After every row comes roughly how far along a hidden order it lies, from 0 to 20.
[-13   4   8  32  -2  -4  39  -7  13 -26 -17 -12  10 -12  -5   3 -24 -34
  -3   7  -4  -3  24  -3  16  -2 -53 -20 -10 -17  13  -4  -1 -20  26  13
  -4   0  -2  -3  32 -10   8  32   2 -23  -1  19  13  15  16  17  -7  13
 -11  26  -9  -5  -5  -2 -30 -17  16 -22   5  -4 -18  11  -7  12  12  11
  -4 -22 -37  18  -2  29 -15  13   6 -20   2   7 -12  38  12 -10  -3 -37
 -10  -1  35   1  12   8  66  35  41 -52 -10 -32  26  -9   2  15 -22  14
 -17   5 -29  -1   6  -3  14  12  13  26  -9  -9  -5  30 -15   9  -9   3
 -25 -20   7  -8  -4  10  10   8 -10   7  -6  16   8 -37 -39 -26 -20 -18
   3  13  -1   1 -34  -8 -38 -29  -6   0 -15  -5   8  20  -5   1  -9   0
  -2   4   5   9 -34 -20  10  32  -7   4  10 -10  33   3   8 -15   3 -13
 -41   8  10  18  12 -35  14  -3   1  -8] : 20
[-10   1   2   2  -1   0   9   1  -3   2   6  -4  -5   3   0  -8  -1  -1
   2  -1  -4 -11   1   3  -2  -1  -4  -2   3   3   2   0  -3   0   3  -9
  -8   2   4   4  -9  -1  -6  -3  -1  -3   1  -3   1 -10   2  -8   0   0
   5  -2   8  -4  -3  -1   2   5  -2   1  -1   4  -2   1   6  -2  -4  -1
  -1   8   3  -9   0 -12   2  10   0   1   3  -8   7 -13   8  -2  -2   3
  -6   0  -3   3   4  -2  -7  -4  -5  -4   1   4   0   0  -1  -4   7  -4
  -1  -5   5   2  -1   0  -1   2   1   3  -4   7  -4  -4   2   2   0   3
  -2  -1  -3  -2   2  -5   1   2   1   0   3  -1   1   9   8   5   4   0
  -3  -2  -2  -3  -4 -11  10  -1  -2  -1   3   0  -2   3  -2  -6   7   1
   0  10  -1  -9   5  -5  -7  -7   5  -3   1   5   4  -2   2   0  -1  -3
   7   3  -4   6   1   1  -3   3   1   1] : 13
[  5   0   5  21  -3  -6  24  -6  15 -20 -19  -8  17 -13   1  -6 -20 -22
  -4   5   0  13  27  -5   7  -8 -21 -11 -16 -17  -1  -2  -4 -15  16  38
  12  -4 -13  -9  30  -6  20  31  15  -7   1  11  10  23  13  -5  -4   6
 -12  48 -10  -6 -10  -8 -28 -20  12 -18   4   2 -30  10 -13  14  13  11
   5 -26 -15  -6  -4  31 -10  -7   8  -5   4   6  -3  33   3   0  -7 -29
  -2   6  35  -2  22   7  48  21  35 -25 -11 -28  -4   2 -14   7 -19  18
 -15   7 -20  -3   5   1   4   4  -2   9  -2  -9  -4  27 -14  -1  -7  -5
 -21 -10   5  -9  -7   3  12   6  -8  -2   1  13   3 -50 -41 -22 -10 -15
   5   9  -8  -1 -27 -16 -38 -24   4   2 -12  -3   2  15  -6  -4  -3   3
  -4   2   4   2 -22  -2  13  21  -4  -3   9 -14   2   2   9 -17   5  -9
 -25   9   7  10   6 -22   4  -4  -3  -3] : 12
[ -9  -7   8  30  -2  -8  22  -6   2 -17 -11  -9   5  -7  -2  -5 -18 -32
   1   5  -8 -21  21   0  14   1 -52 -18  -2 -15   9  -1   0 -14  26   5
  -6  -3   0   0  14  -9  -2  27  12 -18  -1  11  11  19  -8 -10  -5   8
  -7  33 -14 -12  -7   0 -24  -8  13 -23   2   0  -3   6 -12  13  10  10
  -8  -7 -33  21  -6  21  -9  10   6 -15   6   0 -11  23  15  -8   0 -31
  -4   0  25   4  25   6  54  25  14 -48  -5 -34  22  -4   0  16 -11   7
 -16   2  -6   4   3  -4  10  10  15  14 -10   0  -3  23  -9   8  -9   4
 -23 -12  -2  -5   3   8   8   8  -3   1  -4   8   6 -22 -21 -19  -6 -15
   3   6  -4  -1 -24 -11 -23 -27  -7  -1  -7  -6   8  15  -1  -1  -7   2
  -4   4  10  -2 -24 -18   3  22   0   2  14 -11  29   3   8  -5   4 -15
 -27   9   2  17  10 -29   3   0   1  -7] : 20
[ -2  -4  10  39  -4   1  37  -9  16 -28 -18 -12  13 -15  -2   0 -26 -40
  -3   8 -11  37  29  -2  16  -1 -44 -22 -11 -19  13  -3  -2 -17  26  16
   1  -3  -9  -2  33  -7  12  36  -4 -17   1  15  16  25  18  -9  -9  13
 -10  43 -17  -8 -14  -2 -29 -17  20 -27   6  -2 -24  10 -19  17  13  14
  -2 -28 -38  16  -6  37  -8   3   7 -19  -3   2  -4  44   3  -6  -6 -42
  -6  -1  36   0   5  10  76  24  37 -56 -12 -38  22  -1  -4  19 -19  15
 -19   5 -30   0   5  -5  11   5   7  20 -10 -10  -9  29 -15   5 -10   0
 -35 -17   6 -14   5   6  12  10  -9   5  -4  15   7 -40 -42 -30 -22 -18
   7  11  -6   0 -36 -16 -35 -32  -2  -1 -13  -4   4   6  -8  -6 -11   3
  -4   9   9  -4 -39 -22   8  40  -6   1  14 -15  22   3  11 -14   6 -11
 -35  14   8  23   5 -33   9  -2   2  -8] : 19
[ 37  14   0  13  -5   1  18  -9  -2 -13 -37  -8  41 -20   9  18 -25 -19
  -7   7  11  61  44 -16  -5 -10  11  -2 -36 -26  -6  -4  -6  -2   3  82
  25 -17 -25 -20  55   7  48  53  28  14   3  13  14  36  25   8  -5   2
 -18  60 -25  -1  -7   8 -32 -37  12  -6   6   8 -54  10 -21   9  22  15
  15 -36   4 -19 -11  49 -16 -39  11   0   1  13  20  37 -29   5  10 -31
  -1  10  39 -14  36  12  52  20  29  -4  -9 -21 -30   2 -34   6 -30  36
 -15   8 -33  -7   5   2  -5   0 -20 -13   7 -24  -2  40 -21 -17  -8 -15
 -20 -12   0 -15  13  -5  23   6 -12 -15  10  13   2 -94 -80 -34   0 -14
  13   6 -11  -7 -32  -6 -55 -19  14   6 -12   5  -2  33 -12  -1  -2  -2
   4  -4   2   1 -22  15  28  27 -13  -3   4 -21 -27   3  13 -10   8 -19
 -26   8  10  -3  -1 -17  -4  -6   4   2] : 3
[ -6  -1   7  10  -3   2   3   2   2   3  -1  -6  -7  -2   1  -1  -5  -5
   1   1  -4 -14  10   7  -2  -1 -11   3   3   3   3  -1  -3  11   4   0
 -10   0   1   3  -6  -8  -2   4   1  -6   1  -1   5  -4   0   3  -1   2
   4   5  -8  -3  -6  -3  -6   5   0  -7   0   5   3   2  -3   8   1   1
   1   4 -10   3   1 -11 -12   7   0   2  -2 -10   9  -8  -7  -5  -2   0
  -1   2  -8   2  12   4  10  -8 -17 -22  -3  -5 -18   2   1   2  -2   0
  -5  -1   2   1  -1  -1   3  -4   0  -3  -2   5  -6  -2   2   1  -5   1
  -9  -6  -2  -3   0  -2   7   1  -5   1   4  -6  -1   2   2   2   8  -4
  -3  -4  -1  -2   4 -15   5  -6  -1  -1   2  -3   2  -2  -2  -6   6   4
  -1   8   6  -8   1   2   0   2   6  -4   9   0   2  -1   4   9   0   0
   5   1  -5   8  -9  -5  -1   4   4  -3] : 14
[  6  10   9  30  -4   1  18  -5  16 -14 -19 -11  13 -14   5  -5 -21 -21
  -3   8  -4  26  28   0   7  -3 -30 -15 -14 -15  -2   0  -7  -5  15  37
  -3 -10 -11  -2  30  -5  17  29   3  -8   1   8  22  16   6  26  -4   2
  -6  40 -18  -5 -10  -9 -26 -17   9 -19   4   5 -26  10 -17  17  14  11
   7 -27 -22  -5   0  27 -19  -8   7  -8   3  -2   7  27 -10  -4   5 -26
  -7   3  30  -3  18   8  49  -5  15 -31  -5 -14 -27   5 -16   8 -14  17
 -20   5 -21  -1   1   0   2   2   6  15  -8  -1 -10  22 -10  -2 -11  -4
 -31  -7  -1 -12  25   1  13   7  -8  -2   4   7   4 -43 -34 -23   4 -17
   8   2  -9  -3 -20 -20 -25 -26   5   1 -10  -3   4  20  -8 -14  -1   4
  -2   9   8   5 -17  -2   6  26   1  -2  18 -16   1   3   9  -6   9 -10
 -20  12   1  14   3 -17   2   3   5  -9] : 13
[ -9  -4   3   3   1   0   8   1   1   2   8  -3 -12   4  -3  -3   3  -1
   7  -1  -5 -21  -3   9   4   0 -23  -7   8   9   8  -2   1  -2   4 -12
 -13   3   6   6 -13  -3 -15  -2 -10 -11   1  -1   1   0  -4   5  -1   1
   6  -9   2  -7   3   4   3   6  -1  -1  -2  -1   7  -1   4   3  -5  -3
  -5  10 -12  20   1  -8  -4  16  -2  -4  -8  -4  -7 -10   5  -6  -1   4
   3  -4   1   8  -7  -2  14  -4 -10  -9  -3  -3  24  -3   9   1  11  -5
   1  -2   2   6   3  -1   2   4   7  12  -6  12  -4  -2   4   9   1   5
   2  -8   3   6 -10   2  -3   1   0   6  -2   2   1  32  17   4  -1  -1
  -2  -2   6   2   2   2  15   3  -8  -1   2  -3   6  -7   1  -3   8   3
  -4   3   0  -1   2 -10  -6  -2   6  -1   1   9  19  -2  -2   8   0   3
   0  -4  -3   8  10  -4   5   2  -2  -2] : 17
[ 11   8   5   6  -2   1   0   0  21  -2  -7  -7  13  -4   4   2  -8  -5
  -1   4   7  21  10  -3  -4  -2   1   1 -10  -3 -12   0  -4   2   1  32
   5  -8  -7  -8  11   2  15  15   5   4   2  -1   0  13  12   6  -2  -3
  -3  16  -5   0   0   9 -10 -10   2  -5   2   6  -1   4  -9   1   4   1
   5 -11  10 -25 -14   2 -12  -8   5   2 -13   0  14   1  -6   0   7   0
  -3   4  15  -3  17   3  10   4  -2  -1  -2   2 -18   4 -14   0   1  12
  -8  -1 -11  -4   1   2  -4  -2  -7   4   3  -4  -3  13  -5  -6  -2  -2
  -4   0  -2  -4  22  -3   9   1  -5  -3   6   0   1 -34 -21  -5  11  -6
   5   1  -4  -7  -4  -9 -10   4   4   2  -4   0   1  -4  -7  -8  10   3
   3   0  -3  -1   6  16   9   3   0  -7   5  -4 -15  -2   1  -8  -1  -8
   2   0  -2   2 -21  -5  -3   1   0   2] : 8
[ 12  11  -4 -31  -2   1 -15   6  -6  23   5  -2  13   2  11   3  11  25
   3  -2   6   9 -12   1 -24 -13  54  22  -8  14 -21   3  -6  24 -25  41
   3 -13  -2 -11 -12  20   9  -2 -25  31   8 -16  -7 -12   5  -1   6  -9
   8  -7  -8  22   2   7   8  -1 -14  20  -1  10   9  -3  -7 -16  -2  -8
  14  -2  47 -29   1 -33   9 -23   0  22   1  -7  34 -37 -14   8  29  36
  -9   7 -20  -8 -15  -3 -51  -5 -18  54  11  30 -58   5 -21 -11   8   6
   4  -8   7  -2  -7   6 -13 -17 -21 -12  16   9   0  -4   6 -17   3  -5
  12   8  -2   2  26 -15   9  -3  -3 -12  20 -12  -3  -1   4  16  27  13
   0 -14  -2 -14  21  -2  29  33   1   2  10   5 -11   0  -6 -12  20   0
   8  -6 -12  -3  50  49   4 -38   7 -12   0  10 -49  -5   3  18  -2  -3
  44 -12 -22 -14 -21  21 -18   6  -2  12] : 0
[-35  -9  14  -3   1  -1  -5   6  -2  20  31   1 -49  16   0 -21  18  23
   8  -5 -20 -48 -20  15   4  16 -18   6  44  25   8   5   1   2  -5 -62
 -40   7  19  28 -45 -16 -48 -44 -18 -11  -3 -11  16 -23 -30 -41  10  -3
  21 -45  20 -13 -16  14  28  42 -14  -3  -9  -1  29  -5  13   1 -21 -10
 -11  33 -14  24   3 -49   4  33 -10   2   0 -27  -5 -59   5  -5   6  38
   5 -11 -44  12 -17  -5 -61 -66 -28  -4   8  18  -3   3  24  -5  26 -34
   7   0  35   8 -12   0   3  -3  26   7 -19  29 -11 -35  23  11   3   9
   9  10   0   7 -14   5 -17  -8   7  10  -3 -24  -7 100  64  30  14   8
 -11 -10   4   2  39 -27  65  -2  -6  -1  17  -6   1 -15  12  -6   3   8
  -2  13   5   4  26 -13 -36 -20  15   2  -2  22  19  -2  -2  36   1  18
  33   0 -18   5   0  18  -3  13   5  -6] : 20
[ 12   4   3  20  -3   2  11  -6  -7 -21 -22  -9  23 -15   0  13 -21 -26
  -2   6   0  22  32 -11   6  -7 -19 -17 -19 -21   0  -3  -3  -7  17  41
   7  -6 -15 -14  35  -3  24  29  17  -5   3  14   8  20  13  18  -8   7
 -13  40 -16  -5 -10  -4 -28 -18  14 -20   6  -1 -27   9  -5  13  15  10
   7 -23 -18  -8  -5  32 -14  -9  10 -10  -1  10   2  36  -1  -4   4 -36
   0   5  34  -5  24   6  59  23  32 -32  -7 -27   1  -1 -13  11 -27  21
 -13   5 -34  -2   5  -2   7   4  -3  13  -1 -15   0  29 -18  -4  -7  -6
 -19 -12   4 -11  18   5  14   8  -8  -2  -2  12   6 -50 -43 -26  -7 -16
   8   7  -7  -4 -33  -8 -43 -22   1  -1 -16   0   3  24  -8  -2  -3   0
  -2   1   1  -3 -25  -4  18  36  -7  -1   9 -18   5   2  12 -10   4 -15
 -28   7  10  10  -4 -21  10  -2  -2  -4] : 12
[ 33  17   1  -1  -3  -3 -11  -2  28  -2 -23  -3  30 -13  10   4 -10  -1
  -8   3  10  49  24  -4 -13 -11  20   3 -28 -14 -10   0  -6   6  -6  62
  18 -10 -20 -10  28  12  33  26   3   8   3   1  11  17  17  13  -1  -2
 -10  33 -17   8   0  19 -20 -23   2   3   5  10 -32   7 -17   0  12   8
  18 -34  22 -36 -11  20  -3 -32   7   9   4   7  26  17 -24   9  10  -8
   1   8  15 -12  11   7  25  -2  17  13  -4 -11 -54   7 -30   1 -22  21
  -6   7 -26  -7  -1   3  -9  -9 -20 -14   8 -16  -3  20 -10 -17  -6 -13
  -9  -2  -5 -14  24  -5  15   2 -12 -14  13   5  -2 -64 -26 -15  22  -5
  10  -5 -11 -10 -10  -7 -26  -2  13   0  -1   6  -7  16  -7  -5   0   1
   6  -2  -3   0   2  25  17  10  -1  -4   2 -15 -38   2   6 -10   4 -12
  -2   9   1  -7 -16  -2 -13  -3   4   3] : 2
